Below are the code and all the weights of a small trained network. Each question names an input and a target symbol and asks about switching units off, where a switched-off unit gives its printed mean instead of its output.

import numpy as np


def w(rows, s, z=0):
    codes = np.array(rows[::2]) - 128.0
    scale = np.full(codes.shape[1], s)
    scale[-1] = z or s
    return codes * scale


def f(y):
    return np.maximum(y, 0)


def softmax(a):
    e = np.exp(a - a.max(-1, keepdims=True))
    return e / e.sum(-1, keepdims=True)


def log_softmax(a):
    a = a - a.max(-1, keepdims=True)
    return a - np.log(np.exp(a).sum(-1, keepdims=True))


def net(x, mask):
    ids = ['ΓΦΨδπτω'.index(c) for c in x.split()]
    T = len(ids)
    res = E[ids] + P[:T]
    u = 0
    for l in range(2):
        r = res
        for j in range(2):
            rows = slice(3 * j, 3 * j + 3)
            q, k, v = (r @ M[l][rows].T for M in (Q, K, V))
            z = softmax(np.where(np.tri(T) > 0, q @ k.T / 3**0.5, -1e9)) @ v
            o = O[l][rows]
            res = res + np.where(mask[u + j], z, o[:, -1]) @ o[:, :-1]
        u += 2
        y = f(res @ A[l][:, :-1].T + A[l][:, -1])
        res = res + np.where(mask[u : u + 12], y, B[l][:, -1]) @ B[l][:, :-1]
        u += 12
    return log_softmax(res[-1] @ U[:, :-1].T + U[:, -1])


Q, K, V, O, A, B = {}, {}, {}, {}, {}, {}
E = w([
[50,146,152],'Γ',
[43,87,167],'Φ',
[254,136,101],'Ψ',
[193,252,197],'δ',
[98,230,162],'π',
[192,249,195],'τ',
[237,10,81],'ω',
],0.009)
P = w([
[160,112,131],'0',
[147,111,124],'1',
[130,94,147],'2',
[151,140,74],'3',
[181,91,178],'4',
[113,90,151],'5',
[149,147,63],'6',
[171,88,170],'7',
[103,89,154],'8',
[139,152,47],'9',
[161,93,172],'10',
[89,90,155],'11',
[131,108,6],'12',
],0.016)
Q[0] = w([
[71,122,176],'L0H1',
[209,124,138],'L0H1',
[116,150,221],'L0H1',
[109,172,125],'L0H2',
[138,72,254],'L0H2',
[74,53,50],'L0H2',
],0.008)
K[0] = w([
[104,179,77],'L0H1',
[128,188,97],'L0H1',
[142,125,12],'L0H1',
[90,162,149],'L0H2',
[74,2,127],'L0H2',
[158,211,169],'L0H2',
],0.0089)
V[0] = w([
[62,28,224],'L0H1',
[127,38,208],'L0H1',
[230,151,132],'L0H1',
[216,61,3],'L0H2',
[172,6,54],'L0H2',
[101,133,115],'L0H2',
],0.0062)
O[0] = w([
[111,186,11,56],'L0H1',
[101,156,83,128],'L0H1',
[98,193,3,253],'L0H1',
[148,112,92,199],'L0H2',
[120,114,223,156],'L0H2',
[114,42,113,93],'L0H2',
],0.0059,0.0028)
A[0] = w([
[180,69,86,173],'L0N1',
[204,115,157,17],'L0N2',
[129,63,117,40],'L0N3',
[35,34,140,4],'L0N4',
[89,19,154,71],'L0N5',
[174,161,63,121],'L0N6',
[199,127,101,39],'L0N7',
[12,201,149,79],'L0N8',
[190,167,195,76],'L0N9',
[51,177,187,39],'L0N10',
[169,96,72,24],'L0N11',
[112,47,164,22],'L0N12',
],0.011,0.0038)
B[0] = w([
[230,150,175,242],'L0N1',
[18,149,74,186],'L0N2',
[86,55,21,148],'L0N3',
[184,49,188,153],'L0N4',
[109,74,106,171],'L0N5',
[39,111,104,253],'L0N6',
[35,170,91,192],'L0N7',
[184,241,159,194],'L0N8',
[93,58,114,213],'L0N9',
[239,123,165,167],'L0N10',
[44,193,179,184],'L0N11',
[61,2,62,154],'L0N12',
],0.0082,0.0045)
Q[1] = w([
[146,130,85],'L1H1',
[124,160,126],'L1H1',
[148,162,82],'L1H1',
[125,174,5],'L1H2',
[96,114,112],'L1H2',
[162,120,137],'L1H2',
],0.023)
K[1] = w([
[162,106,168],'L1H1',
[136,100,143],'L1H1',
[248,103,177],'L1H1',
[218,114,187],'L1H2',
[166,116,107],'L1H2',
[58,142,144],'L1H2',
],0.018)
V[1] = w([
[255,101,61],'L1H1',
[124,6,101],'L1H1',
[98,80,72],'L1H1',
[125,210,232],'L1H2',
[210,120,14],'L1H2',
[17,69,138],'L1H2',
],0.0082)
O[1] = w([
[189,89,122,105],'L1H1',
[136,26,156,5],'L1H1',
[138,118,90,122],'L1H1',
[152,177,244,199],'L1H2',
[155,128,106,187],'L1H2',
[8,34,152,39],'L1H2',
],0.011,0.0024)
A[1] = w([
[170,145,112,56],'L1N1',
[158,85,142,87],'L1N2',
[110,99,178,117],'L1N3',
[178,135,166,3],'L1N4',
[67,125,75,133],'L1N5',
[138,66,121,191],'L1N6',
[77,135,198,46],'L1N7',
[68,110,63,155],'L1N8',
[175,137,114,84],'L1N9',
[8,170,135,102],'L1N10',
[152,86,133,196],'L1N11',
[84,127,67,243],'L1N12',
],0.015,0.007)
B[1] = w([
[101,56,170,151],'L1N1',
[88,75,85,148],'L1N2',
[117,110,174,137],'L1N3',
[4,88,49,146],'L1N4',
[204,222,253,198],'L1N5',
[170,24,144,209],'L1N6',
[131,203,99,140],'L1N7',
[178,181,172,223],'L1N8',
[111,126,169,154],'L1N9',
[66,70,183,207],'L1N10',
[194,137,166,187],'L1N11',
[56,104,22,255],'L1N12',
],0.007,0.0071)
U = w([
[86,103,113,128],'Γ',
[141,86,183,4],'Φ',
[153,165,1,116],'Ψ',
[94,121,90,87],'δ',
[247,176,189,217],'π',
[101,120,91,77],'τ',
[199,111,89,150],'ω',
],0.011,0.0024)

Each question gives the input, a string of symbols that net reads in full, and the target symbol t.
The units are the heads (3 rows each of Q, K, V and O) and the neurons (one row each of A and B). Each row of codes is followed by its name. A weight is (code - 128) times the scale printed after its matrix; where a second scale follows, it is the last column's (O, A, B and U).
mask holds one flag per unit, layer by layer, with each layer's heads first. A switched-off unit (its flag False) gives its mean, the last column of its rows in O or B, instead of its output. The means were averaged over made-up inputs and are rounded, as every weight is.
A unit's drop is (log p(t) with every unit on - log p(t) with that unit switched off) / (log p(t) with every unit on - log p(t) with every unit switched off).
The circuit of an input: a set's keep is (log p(t) with only the set's units on - log p(t) with every unit switched off) / (log p(t) with every unit on - log p(t) with every unit switched off). Starting from the 12 units with the biggest drops (on a tie, the unit counted first), units are removed one at a time, each time the one whose removal leaves the highest keep (on an exact tie, the one counted first), for as long as the keep stays at least 0.8.
units of the circuit, in order: the units of the circuit, biggest drop first
most important unit: the unit with the biggest drop
top k neurons: the k neurons with the biggest drops, biggest first
k most important neurons of layer l: the k neurons of layer l with the biggest drops, biggest first
which heads matter: for each layer, one digit per head in row order, 1 if its drop is at least 0.15 and else 0, layers parted by /
input δ π Ψ Φ, target Ψ: most important unit	L0N1
input ω Ψ ω Γ, target ω: units of the circuit, in order	(L1H1; L1N6; L1H2)
input π δ π δ ω Γ Γ Φ Ψ π π π τ, target π: top 4 neurons	(L0N10; L0N8; L0N2; L1N12)
input Ψ π Φ Φ π π π, target π: which heads matter	00 / 01
input π Ψ π Γ Γ π τ π π π δ ω Φ, target ω: which heads matter	01 / 10
input Ψ ω Ψ Γ ω π ω ω Ψ, target ω: which heads matter	01 / 11
input Ψ τ π π π π Γ π Γ, target π: which heads matter	00 / 00
input Γ Ψ ω Φ, target ω: units of the circuit, in order	(L1H1; L0N1; L1N6; L1H2)
input Φ Ψ Ψ τ π π π Ψ π Ψ, target π: units of the circuit, in order	(L0N2; L1H2; L0N8; L0N10)
input τ Γ π Ψ π ω δ, target ω: 2 most important neurons of layer 1	(L1N12; L1N6)
input Φ π ω π π π Ψ ω Ψ ω π ω, target ω: top 3 neurons	(L0N1; L1N6; L0N7)
input Ψ π π ω π Γ π π Φ Γ, target Φ: which heads matter	00 / 11
input π Ψ Γ, target π: units of the circuit, in order	(L0N6; L1N12; L0N2)
input Ψ τ ω π π Ψ Ψ Γ Γ τ, target Γ: top 4 neurons	(L0N10; L0N4; L0N8; L0N7)
input δ Ψ ω ω ω π π δ Γ Ψ, target Γ: which heads matter	00 / 01
input π Φ π ω Φ Φ Ψ, target Φ: most important unit	L0N4
input π π Γ π, target Γ: units of the circuit, in order	(L0N1; L1H2)
input Γ Ψ π δ Ψ ω δ, target ω: top 2 neurons	(L0N1; L0N2)
input Ψ ω π π π δ ω π π ω ω ω π, target ω: which heads matter	00 / 10
input π ω π π π δ π τ τ π Γ π δ, target π: units of the circuit, in order	(L1H2)
input ω Γ π Φ Ψ π Φ π π π π ω, target ω: which heads matter	00 / 00
input π π Φ ω, target Φ: which heads matter	01 / 11
input π π π Ψ Ψ Γ ω Γ ω Ψ, target ω: top 2 neurons	(L0N1; L0N2)
input π Γ Φ, target Φ: 2 most important neurons of layer 1	(L1N6; L1N3)
input Ψ π Γ δ Ψ π Ψ Ψ Ψ π π Γ ω, target Γ: which heads matter	10 / 01
input Φ Γ τ π τ τ Φ Γ ω π π π τ, target π: which heads matter	00 / 01
input Ψ Γ π π π Γ ω Γ, target ω: which heads matter	10 / 01
input π π Ψ Φ τ π π Ψ Γ τ, target Γ: most important unit	L0N2
input Ψ Ψ π ω, target π: 3 most important neurons of layer 0	(L0N2; L0N1; L0N6)
